[51 23  3 42] | 23
[-31  -2   7  -4  46   3] | -2
[-10  30  23 -41 -30   5] | 30
[-44  28  46  32 -27] | 28
[ 12  44  25   1   6 -19] | 44
[-13  43 -27   3] | 43
---
[[-76.535, 116.145, -168.533, 16.007, 65.041], [8.337, 87.564, 63.845, -33.811, -88.988], [163.051, 81.644, -20.351, -30.711, -120.891]] >> 116.145
[2.0, -1.3, 0.4, -1.8, -1.6, -0.2, 0.1] >> -1.3
[0.005, 0.142, 0.019, 0.061, -0.084, -0.137] >> 0.142
[0.06, 0.06, 0.14, 0.00, -0.13, 0.10, -0.04] >> 0.06
[[95.558, 109.983, 4.158, 24.373, 115.465], [-138.383, 26.162, -35.992, 133.621, -76.565], [23.253, -31.804, 27.949, -62.224, -148.974]] >> 109.983
[-0.01, 0.14, 0.04, -0.02, -0.09, -0.12, -0.17] >> 0.14
[[-132.20, -130.15, -26.11, -37.12], [92.08, 156.82, 144.00, 207.95]] >> -130.15
[[0.15, 0.10, -0.12, 0.17, -0.02, -0.02, 0.23], [0.12, 0.12, 0.09, 0.14, 0.12, 0.11, 0.14]] >> 0.10
---
[[-10   7  -5 -42 -11  16   6]
 [ 16  34  29  19  26  28 -24]] ans = 6

[[-10 -32   0  -3   9  53 -10]
 [ 42 -11  40 -47 -23 -30 -25]
 [  6  15 -19 -47  47  -3  39]] ans = -25

[[-12   4   4  23   5 -19]
 [ -5  38 -17  11  -5 -13]
 [ 16  -6  26 -17  11  -7]] ans = -13

[[ 11   1  -5   6   1  -8  24]
 [-23 -27   6 -10  -3 -35  23]
 [  1  37 -31 -23 -19  45 -16]] ans = 23

[[  1  -3  16  -5  13 -20]
 [ -3  -2  -1 -24  27   1]
 [-38  41 -46  19 -38 -24]] ans = 1

[[ 10 -48  19  -5]
 [-43  41  30  27]
 [-43  -3  21  23]] ans = 27

[[-39  -9  10  24  11  -8]
 [  5   6   2  12   1   6]
 [ -6  -7   9   5   5  -3]] ans = 6

[[ -9 -15 -41  -3]
 [ -6  11 -41 -16]
 [ -1  15 -41 -12]] ans = -16

[[ -5   0  -3   5  16]
 [ -3 -12   1   7 -40]
 [  1  -8   1   6  -5]] ans = -40
---
array([[ -6,   2, -26,   9,  10],
       [ 45,   5,  21,   8, -20]]) value 45, 21

array([-13,  -9,   6, -42,  12,  -8, -31]) value 12, 6

array([-47,  27, -11,  -7,   3, -43]) value 27, 3

array([  2,  10, -28,  -3,  47,   7, -24]) value 47, 10

array([ 27,  13, -33,  26,  -3, -41]) value 27, 26

array([ 24,  45,  24,  31,  -9, -15]) value 45, 31

array([[-10,  12,  36,  -2,  18],
       [ -6,  15,  39,   3,   3]]) value 39, 36

array([-46,  -4, -25,  10,  -6,  23,   2]) value 23, 10

array([  9, -47, -14,  -4, -15,   1,   2]) value 9, 2

array([[ 11,  -8,  12,  -1,  -7],
       [ 18, -40, -29, -14,   9]]) value 18, 12
---
 10  -13  -40   13   18  -49   -3 -> 10

-50  -10   35   25 -> -10

 35  -49   30    9   22  -33   23 -> 23

 33  -30   48  -17 -> -17

-22   -9  -21  -43 -> -22

 23  -34   19  -37   36  -24
-39   30  -43   27  -36   35
-> 30
---
array([[ 136.97, -130.50, -179.08,  -18.50,   84.78,  -16.03,  -27.62],
       [ -49.76,  -59.89, -100.46,  -70.12,  192.09, -104.95,    9.18],
       [ -35.03,  -48.53, -112.50,  -85.09,   84.82,  -51.71,  -11.70]]) ans = -130.50

array([ 14.2, -15.3,  -2.4, -14.8,  10.3,  -8.8]) ans = -14.8

array([-0.022,  0.086,  0.124,  0.118, -0.158]) ans = -0.022

array([[ -3.12,  17.07,  -3.46,  -4.87, -10.52,   2.56,   5.54],
       [ -7.84,  13.60,  -2.26,  -5.37, -15.65,  -0.16,   7.49]]) ans = -10.52

array([-0.11, -0.06,  0.12, -0.01,  0.13]) ans = -0.06

array([-1.27,  1.44,  1.59,  1.72]) ans = 1.44

array([[  6.10,  12.98,  -5.20,   0.60, -11.65,   2.63],
       [  6.41,  -8.83,  11.53,  11.13,   1.33,   1.55]]) ans = -8.83

array([[  93.206, -114.376,  -63.443,  176.743,  -24.664,  119.616],
       [ 129.023, -103.518,  -63.368,   72.401,   12.670,  -55.012]]) ans = -103.518

array([  2.212, -12.051,   3.870, -11.553,  10.822]) ans = -11.553

array([-15.918,   9.635,  -5.284,   6.594]) ans = -5.284
